In the rows, 128 means zero.
Here are made-up nodes, facts about them, and rows of numbers that follow some of those facts. Name the node behind each unnamed row.

There are 4 kinds of fact about the nodes: Φ, Π, ω, σ.
baklustar: Φ masim tizak mudrulin flena rastapluk; ω 33; σ sestul
baskek: ω 346
biflom: ω 877
bigrar: Π lasto grizar plozik voko; ω 346; σ trofledri zumom latra
bipom: Π kifogrin; ω 854
boke: ω 346; σ defu tizak sezol
bosivil: Π traben fugral triflor traru bravi; ω 346
brafol: Φ sonunem; ω 346
bratodrom: ω 346
bravi: ω 33
brenik: ω 835; σ brestil defu tuflok
breske: ω 877; σ lolo
brestil: ω 877; σ kopusko fladol
brigak: Φ ririr plifon zabrim flozuk dosim; ω 877
bronuk: Φ drifetrun fugral davon finik klotrinim kiflo drobor; Π vokor dosim; ω 33
brulostul: Φ nobro klotrinim; Π baskek triflor zenivu lostuklom brenik; ω 835
bures: ω 346; σ kostaflan
dagrik: ω 346
davon: ω 854; σ flozuk
defu: Π ranan fugral; ω 346; σ zumom
devu: Φ golun flutu tralar postubre; ω 346; σ nosku
diplak: Π sudra roplun kifogrin triflor luklis; ω 854
divi: Φ biflom skabines testobre flena; Π truzu; ω 835
dobrak: Π kostaflan lolo masim; ω 33
dosim: ω 854
doskes: Π drusek bravi tridek; ω 835; σ kadrul
dragra: Φ kostaflan vozik breske rastapluk; ω 346; σ vepu
drapus: Φ boke zabrim drude bigrar; ω 346; σ kopusko
drero: Φ klotrinim trafla tidrin; Π lostuklom tizak voko; ω 835
drifetrun: Π fluvi zenivu bravi; ω 877
drobok: Φ kopusko nosku; ω 33; σ zumom
drobor: Π baskek druleba; ω 33
drude: Π dumom nizem; ω 877
druklor: ω 346
druleba: ω 346; σ tefle
drusek: ω 346; σ kligral bures
dudredur: Φ tuzelon; ω 33
dulok: Π baklustar biflom toplek nobiskun; ω 33
dumom: ω 346; σ traben davon vepu dudredur
farelo: Φ kostaflan ritum dagrik; ω 331; σ mekul doskes ninal
fego: ω 346; σ plegri
fegren: Φ klelo; ω 33; σ zumom
fidrel: Φ ranan fugral klobur bratodrom zabrim klotrinim; Π brestil; ω 346; σ tefle
finik: Π baklustar plolutem; ω 346; σ zumom
flabano: ω 346
flabruk: Φ skirazur lolo druklor ravum kopusko; ω 346
fladol: Φ gamon zadem postubre; Π pludrek lasto plozik traru; ω 854; σ kopusko
flebis: Π plozik; ω 346; σ sestul skifil
fleklu: ω 331; σ plifon flebis
flena: ω 835
flozuk: Π skabines ravum traru sezol; ω 877; σ tefle zumom
flutu: ω 835
fluvi: ω 346; σ vokor doskes
foflu: ω 331; σ golun
fugral: ω 835; σ gubrur nosku
fuskar: Φ giskal lasto druklor vozik tunupas tidrin mudrulin; ω 835; σ vepu
gamon: Π drapus; ω 835
gasodra: ω 346
giskal: ω 33; σ bosivil
golun: ω 877; σ finik zumom
goluzor: Φ traru zumom bipom skifil; ω 346
grapul: Φ skirazur ronas bosivil; ω 346; σ kopusko
griskon: ω 835
gristim: Π vodus klelo zipla dudredur tuflok; ω 346
grizar: Φ kostaflan mekul grobegir; ω 854; σ sestul vepu zumom
grobegir: ω 33; σ vodus zumom
groboskol: ω 346
gubrur: Π ririr; ω 33; σ bosivil
kadrul: ω 346; σ zumom
kedran: Φ grobegir tuflok; Π nobro; ω 346; σ golun kopusko
kiflo: Π druklor kifogrin zenivu trozen kovoplar tuflok mudrulin; ω 854
kifogrin: ω 331
klelo: ω 877
klifla: Π fugral mumin fego; ω 346
kligral: ω 346; σ defu
klobur: ω 346; σ tefle vepu kopusko
klotrinim: ω 346
kopusko: ω 346; σ zumom
kostaflan: ω 346
kovoplar: ω 33
lasto: ω 877
latra: ω 346; σ vepu devu
lolo: ω 346; σ skirazur kopusko
lostuklom: ω 346; σ kostaflan defu
luklis: Φ vokor fugral zatafel; ω 877
mamidro: Φ trofledri tuflok dulok; ω 346
masim: ω 346
mekul: ω 346
mevoplok: Π lolo fluvi zadem dragra grapul ninal; ω 331; σ skirazur zumom
milaka: Π boke ritum fugral grizar druleba dudredur; ω 835; σ fidrel
mitrosi: ω 33; σ sestul dagrik
mogas: Π boke giskal sinima skere dagrik flabano gasodra; ω 835; σ giskal tefle
mudrulin: ω 346
mumin: Φ vodus lasto milaka nosku; ω 835
nadrum: ω 854
namus: ω 835; σ sestul
ninal: Φ skirazur nadrum flabano mogas plegri statra; ω 346; σ tefle
nipal: Φ sestul kostaflan vozik mitrosi; Π sestul dragra ninal farelo; ω 835
nizem: Φ kifogrin tuflok zatafel; ω 835
nobiskun: Φ vodus namus tunupas trafla pleflanir; ω 835; σ fluvi
nobro: ω 33; σ dudredur
nosker: ω 331
nosku: ω 346
pelur: Φ vodus lasto vozik namus masim tunupas klifla; Π saflistuk trogrol dumom; ω 877
pleflanir: ω 835; σ klotrinim zumom
plegak: Π drobok dagrik mitrosi trozen; ω 877
plegri: ω 346; σ tizak zumom fidrel
plifas: Φ dobrak fugral zabrim trofledri toplek bravi mogas; ω 346; σ kostaflan fluvi dudredur
plifon: Π kadrul plegri; ω 346; σ defu
plolutem: ω 835
plope: Φ skabines flena pleflanir; Π namus tridek; ω 835; σ traru lostuklom
plozik: Φ pludrek lolo trogrol mogas; ω 33
pludrek: ω 346
plupir: Π sudra kadrul; ω 877; σ sudra
postubre: ω 346; σ divi zipir
ranan: ω 346; σ skona zabrim
rastapluk: ω 346
ravum: ω 346
ririr: ω 33; σ zumom
ritum: ω 346; σ dagrik
ronas: Π dragra luklis; ω 346; σ pludrek tefle zumom
roplun: ω 346; σ plifon
saflistuk: ω 346; σ tefle defu
satron: ω 33; σ vepu
sestul: ω 346
sezol: Φ baskek roplun kovoplar; ω 877; σ nosku
sinima: Φ roplun tidrin; ω 346
skabines: ω 331
skapor: Φ lasto golun flena; Π sudra; ω 346; σ vimebro
skere: ω 33; σ zumom
skifil: Π flutu kligral; ω 331; σ klobur
skiklo: Π vokor fego kovoplar plolutem latra; ω 877
skirazur: ω 346; σ klobur zumom
skistek: Π zipla triflor mitrosi; ω 854
skona: Π dudredur nosker; ω 346; σ ririr fegren kopusko fidrel
sograrim: Φ flebis breske; ω 854
sonunem: Π skere grizar; ω 331
stalovem: Π nadrum roplun flabano statra bures; ω 346
statra: ω 346; σ dagrik klotrinim vepu
stedril: Π pludrek vokor kadrul; ω 346
stepen: Φ vodus klelo dagrik skistek gasodra skifil; Π baklustar klobur; ω 346
stistuk: Φ fugral trogrol fleklu griskon mudrulin klifla; Π nadrum lostuklom; ω 877
stobe: Φ boke brestil vozik finik; Π zikem toplek testobre nizem; ω 346
sudra: Φ stedril drifetrun biflom tralar klotrinim drobor; ω 346; σ skifil
tefle: Π baklustar vepu luklis; ω 346
testobre: ω 33
tidrin: Π breske; ω 877
tizak: ω 331; σ zumom
toplek: ω 877; σ skirazur vepu
traben: Φ pludrek namus breske griskon gasodra; ω 331
trafla: ω 877
tralar: ω 346
tralun: Π ririr trustam; ω 877; σ zipir
trano: ω 33; σ vimebro zabrim satron
traru: ω 877; σ golun finik
tridek: ω 346
triflor: Φ boke plegak skiklo druleba bigrar brenik; ω 346; σ doskes
trofledri: Π skere biflom tuflok flena tridek; ω 331
trogrol: ω 33
trozen: ω 346
trustam: ω 877
truzeru: Φ drifetrun ririr gristim defu trafla bravi; Π ritum nadrum zipla zadem kligral brenik; ω 835
truzu: Φ tralar traru brenik dosim; ω 346
tuflok: ω 33; σ saflistuk zumom
tunupas: ω 346
tuzelon: Π grizar nobiskun; ω 346; σ tefle finik
vepu: Φ tefle gristim; ω 877; σ kopusko
vimebro: Φ tuflok; Π lasto groboskol; ω 346; σ saflistuk golun
vodus: ω 854; σ devu
voko: ω 346
vokor: ω 854
vozik: Π grobegir dragra lostuklom kovoplar; ω 33; σ defu kopusko
zabrim: ω 854; σ zumom
zadem: ω 346; σ lolo
zatafel: ω 346
zenivu: Φ mekul druklor bratodrom rastapluk; ω 346
zikem: Φ stedril tizak; ω 346
zipir: Φ gubrur trogrol; ω 854; σ ririr fladol
zipla: Φ roplun brenik; ω 33
zogrestu: Φ dagrik; Π druleba plegri; ω 346
zumom: ω 346
zuzi: Φ satron; Π grobegir kligral; ω 877

Some nodes and their rows:
[161 146  89 139 145 145 159 165 105  61 112  50 172 105 152 120 105 137
 107 140 118  91 101 148 193 110 147 122  66 127 122 106  91 139 156 124
 152 154 138  87 180] -> mitrosi
[120 107 147 118 149 113 157 108 128  64  95  86 123 133 116 107  69 121
 105  71  66 138 123 177 124 123  94  79 150 136 125  94 112  78 108 132
 130 149 157  81  82] -> fuskar
[132 132 137 124 151 113 125  98 111 145 135 153  87 146 124 127 141 119
 146 137 144 122 125  93 108 116 126 143 135 134 127 146 129 128 130 151
 110  69 122 137  84] -> gasodra
[ 77  99 151  95 137  42  76 100 137 139 130 144 128 176 145 126 116 130
 125 121 118 146 177  88  95 141 157 133 184 143 118 127 139 145 151 127
 126 109 127 125 154] -> kadrul
[ 89 149  93  76 113 109 123 197 121 108 162  75 185 132 144 132 153 134
  79 105 153 121 134  89 178 121 193 129  95 143 135 132 120 163 192  89
 148 152 146 109 202] -> plupir
[ 91 135 146 113 159 138 131  96 128 163 112 135  98 123 115 147 148 115
 116 128 127 134 147 112  95 121 113 132 132 135 132 149 123 122 116 133
 108  81 176 134  60] -> zenivu
[129 143 155  95 132 132 123 140 120 154 154 166  93 149 106 140 133 132
 136 132 137 126 132  95 119 111 109 131 143 130 151 152 125 118 127 134
  94  66 111 155  97] -> klifla
[109 116 148 136 157 120 121 103  94 167 116 154 101 156 161 147 116 130
 151 137  82 119 133  97 108 114 116 134 157 121 143 135 123 142 111 150
 135  91 111 119 141] -> lolo
[ 99 128 137 166 136 123 107  88 135 145 114 156  96 116 137 139 134 121
 154 138 111 153 149 122  89 136 125 140 157 114 122 144 136 142 105 137
 116 101 118 142 131] -> kligral
[149 160 107 110 105 177 131 184 158 102 119 100 195 105 115 143 117 143
 102 174 158 101 117 167 181 114 145 141  52 138 114 144  97 133 161 105
 131 172 105 118 158] -> dobrak
[139 125 150 110 163 120 128 109 104 154 131 160  92 146 124 127 140 127
 142 144 139 118 120  97 106 108 116 142 136 136 137 139 124 126 127 151
 119  70 117 138  86] -> rastapluk
[ 81 116  97 112 106 129 154 176  89 168 164 146 146 136 118 126 199 109
  97  60 176 164 116  90 113 139 142  97 178 124 136 170 138 116 150  94
 153 135 123 148 133] -> diplak
[148 126 123 130 100 123 146 139 158  98 161 148 148 145  79 100 123 130
 129  92 148 126  77 170 130 123 118 127 101  97 127 151 119  77 119 117
 112 155  76 137 138] -> sonunem
[145  99 160 114 110 139 131 156 176  64 115 150 147 143 100 113  59 143
 133 130  86 134 108 177 124 115 100 112 171 126 124 156 114  83 121 133
 126 152  32 106 151] -> mogas
[106 175  76 154 116 163 139 163 144 136 139  97 161  88 116 142 174 108
  96 140 165 124 108 124 167 132 162 134  49 125 130 157 115 159 140 102
 129 150 149 157 173] -> zuzi
[179 163  93 133 127 150 133 151 132  88 117  81 178 100 119 107 116 133
 110 159 173  93 107 160 183 134 158 135  54 154 103 105  98 136 160 130
 145 160 124 125 117] -> testobre
[110 138 148 120 145 114 124  79 141 163 135 132  88 121 124 124 177 130
 133 105 137 138 156 111  87 130 132 152 123 115 116 121 158 110 129 124
 110 102 184 133  70] -> truzu
[112  99  92 150 125 172 173 152  72 171 129 165 123 135 104 134 178 119
 104 123 166 146  78 115 106 124 118 123 169  93 117 185 126 134 118 105
 177 118 120 141 128] -> nadrum
[100 133 142 136 149 110 124  85 136 156 135 147  98 139 125 126 169 124
 133 116 126 144 136 109  87 131 138 151 122 113 114 151 145 115 132 138
 114  94 142 127  86] -> brafol

Which node is each row?
No name comes twice in this set of rows, the named rows included.
[117 129 131 159 104 137 150 165 145  60 114 113 155  96 137 113 103 131
 128  78  78 155 125 151 126 126 112  89 163 119 132 139 127 109 122 116
 124 163  84 102 187] : mevoplok
[162 132 141 150 142 129 144 124 130  82  96 122 149 124 103  78 100 139
 139  74 143 138 104 177 109 128 113 120 135 136  90 124 118  67 141 133
 120 129  73 120  69] : flutu
[163 167 101 118 101 183 136 198 125 146 147 111 179  84 133 146 146 146
 118 171 191 110 121 113 172 123 137 142  81 133 136 134 120 163 155  94
 135 141 131 161 151] : drifetrun
[156 102 132 118 135 148 168 150 110  73 112 112 145 126 128 110  92 139
 120 113  99 118 100 143 141 115 112 100 157 123 112 120 114 103 123 131
 153 137 115  90 131] : fleklu
[155 144  92 157 122 169 139 171 137  55  89  77 174  86 148 133  78 134
 123 177 111 101 111 159 180 122 143 122  91 129 116 122 104 170 141 128
 158 158 117 102 202] : grobegir
[108 144 158  95 129 130 124 109 163 169 154 139  94 124 122 136 165 127
 120 111 132 142 157 111 106 128 110 131 117 135 148 136 146 103 117 131
  94 106 171 133  67] : stobe
[142 133  96 129  88 148 114 171 147 115 144 115 174  94 146 145 120 140
 121 173 137 117 141 132 177 144 151 135 104 121 149 102 139 189 135  98
 147 180 157 141 224] : flozuk
[147 135  93 153 106 127 123 136 168  58 118  78 168 100 132 120  91 127
 119 169 105 100 117 166 181 139 160 125  73 122 117 104 118 157 127 131
 143 187 135 100 209] : skere
[147 117  94 121 111 163 146 168 122 133 137  99 145  95 171 150 139 148
 124 176 112  91 118 129 180 131 153 141 100 114 129 100 141 175 139 122
 183 160 163  97 203] : toplek
[163 136  79 155 108 118 113 152  90 130 130 105 162 104 151 128 118 126
 137 174 157 107 125 120 168 153 155 125  96 147 133  78 121 196 127 123
 151 163 144 150 178] : golun
[123  75 106 110  90 126 125 139 102 182 136 175 147 155 108 125 162 119
 113 156 193 150 114 114 110 164 133 120 205 131 115 146 136 145 125 110
 183 152 122 159 113] : vokor
[113  88 100 128  80  80 141 128  95 157 184 149 120 150 114 119 157 118
  93  62 140 152 104 120 125 152 119 112 152  76 172 112 160 125  92  85
 125 171 194 164 186] : fladol
[113 102 148 123 141  79  93  95  86 169 119 165 100 189 133 139  93 125
 143 149 118 123 142 106 110 126 121 142 158 135 140 122 123 140 114 144
 125 106 107 138 139] : pludrek
[ 91 135 143 143 156 134 151 106 116 151 113 114  87 103 164 153 139 113
 130 106  67 145 158  90 106 120 105 107 145 139 157 117 132 129 110 148
 115  91 177 105 115] : dragra
[137 113 137 135  94 150 136 162 123 144 126 146 158 155 125 123  94 147
 135 118 110 124 111 173 140 129  94 121 141 125 139 135 111  92 123 113
 137 184  55 129 154] : trofledri

The same nodes again, as new rows of numbers:
Some nodes and their rows:
[114 116 150  92  87 178 122 132 129 123 145 137 110 157 124 118 104 103
 105 114 160 118 154 124 148 122 128 136] -> triflor
[142 128 127 141 151 122 123 122 119 141 145 121 122 126 115 125 112 115
 126 107 115 133 120 120 133 128 149 118] -> bigrar
[120 111 145  92  87 222 122 126  85 122 124 146  92 182 147 124  83 108
 117 103 175 116 130  99 141 134 146 183] -> vokor
[134 132 120 122 169 135 123 130 113 154 123 128 107 150 128 132  96 114
 132 132 142 139  90 115 130 119 127 135] -> kiflo
[137 121 119 154 133 139 128 132 152 107 122 148 128 125 129 103 155 123
 139 146 137 128 111 147 126 136 144  94] -> dobrak
[140 131 136 128 119 108 136 122 137 124 134 129 118 139 124 145 115 133
 123 126 136 130 107 119 147 127 126 126] -> masim
[118 131 108 148 133 180 122 125 106 102  96 123 137 113 142 115 187 130
 163 145 127 125 138 137  97 142 114 134] -> drude
[120 118 123 123 127 126 128 129 154 120 127 139 149 112 126 104 160 136
 116 158 125 128 144 159 115 132 130 104] -> drobok
[144 110 105 112 165 120 129 128 129 130 134 139 140 132 150 115 143 130
 123 155 142 149  86 117 135 119 135 112] -> skifil
[127 127 142 115 109 120 135 130 143 131 135 133 119 143 123 137 114 127
 114 132 139 126 125 123 147 123 119 128] -> kligral
[148 112 133 134 126 163 108 220 123 116 127  75 147 124 186  94 131 180
 137 167 116  94  57 167 163 110 187  49] -> satron
[ 99 129 112 124 119 143 128 132 131 108  97 124 155 111 148 119 191 126
 150 150 123 120 156 138  96 133 103 138] -> vepu
[130 131 132 102 111  61 142 127 161 129 142 126 142 129 128 145 123 128
 112 132 135 130 107 122 151 113 112 114] -> dragra
[118 148 122 131 128 101 126 136 139 127 122 111 121 124 122 137 118  97
 154 101 136 123 121 123 131 118 107 126] -> nipal
[132 109 127 118  98 214 125 121 132  91 132 143 124 134 135  95 155 120
 122 142 153 122 146 140 134 140 142 106] -> nobro
[133 137 118 114 128  94 131 122 136 134 140 116 127 120 114 132 102 116
 119 111 128 135 118 140 143 125 135 112] -> kedran
[109 135 117 145 126 176 124 122 113 105  95 124 148 117 149 116 190 128
 151 146 122 121 139 130  97 140 114 119] -> golun
[130 123 137 119 120 116 132 126 131 134 140 127 119 133 114 141 112 140
 115 132 125 129 146 134 135 125 124 139] -> tridek
[143 126 130 131 129 125 132 123 125 126 139 123 117 132 117 140 110 133
 125 119 131 131 120 123 141 129 134 130] -> tralar

Rows to name:
No name comes twice in this set of rows, the named rows included.
[ 96 130 121 127 111 143 127 137 136 108  97 129 155 119 155 119 191 125
 145 154 127 116 156 137  94 132 102 135] : luklis
[138 126 121 111 134 131 131 121  97 139 122 129 116 149 138 141 103 128
 125 121 143 134 105 109 135 128 127 152] : davon
[133 114 145 122  96 191 122 135 116 115 134 140  87 161 119 124  80 114
 132 104 160 120 142 127 147 133 146 156] : mekul
[128 133 118 116 159 116 126 130 119 152 123 130 117 144 133 131  93 109
 132 126 143 137  96 117 134 120 133 135] : diplak
[126 126 142 122 122 114 133 130 137 137 138 129 120 135 117 140 113 134
 115 132 128 130 135 127 138 124 123 131] : trozen
[129 114 126 112 140 126 133 123 125 136 120 150 135 149 147 132 127 147
 111 167 142 136  97 120 126 128 137 137] : kifogrin
[132 123 145 135 137 121 129 125 125 142 146 124 124 131 111 141 121 146
 115 138 117 132 144 123 132 124 125 132] : boke
[126 129 112  98 130  96 130 131 112 144 121 128 122 138 133 141  94 124
 125 118 136 135 113 124 129 122 130 160] : sograrim
[125 125 140 107  97 105 133 140 151 123 133 138 112 146 124 134  98 117
 123 121 150 122 130 127 152 122 125 140] : ninal
[118 142 120 114 123 106 130 126 123 129 135  98 136 111 121 142 136 112
 136 105 121 129 153 117 131 117 102 129] : fuskar
[112 135 137 119 113 206 110 137 106 121 128 116  96 145 118 122 107  89
 146  88 156 119 159 121 133 125 117 144] : doskes
[137 131 101 115 160 102 131 127 142 135 115 145 133 140 147 110 115 116
 127 154 149 144  65 131 130 124 140  99] : mevoplok
[103 127 140  85  72 242 115 134  95 109 132 113 100 146 121 127 120  97
 131  91 164 114 190 125 135 126 104 160] : nobiskun

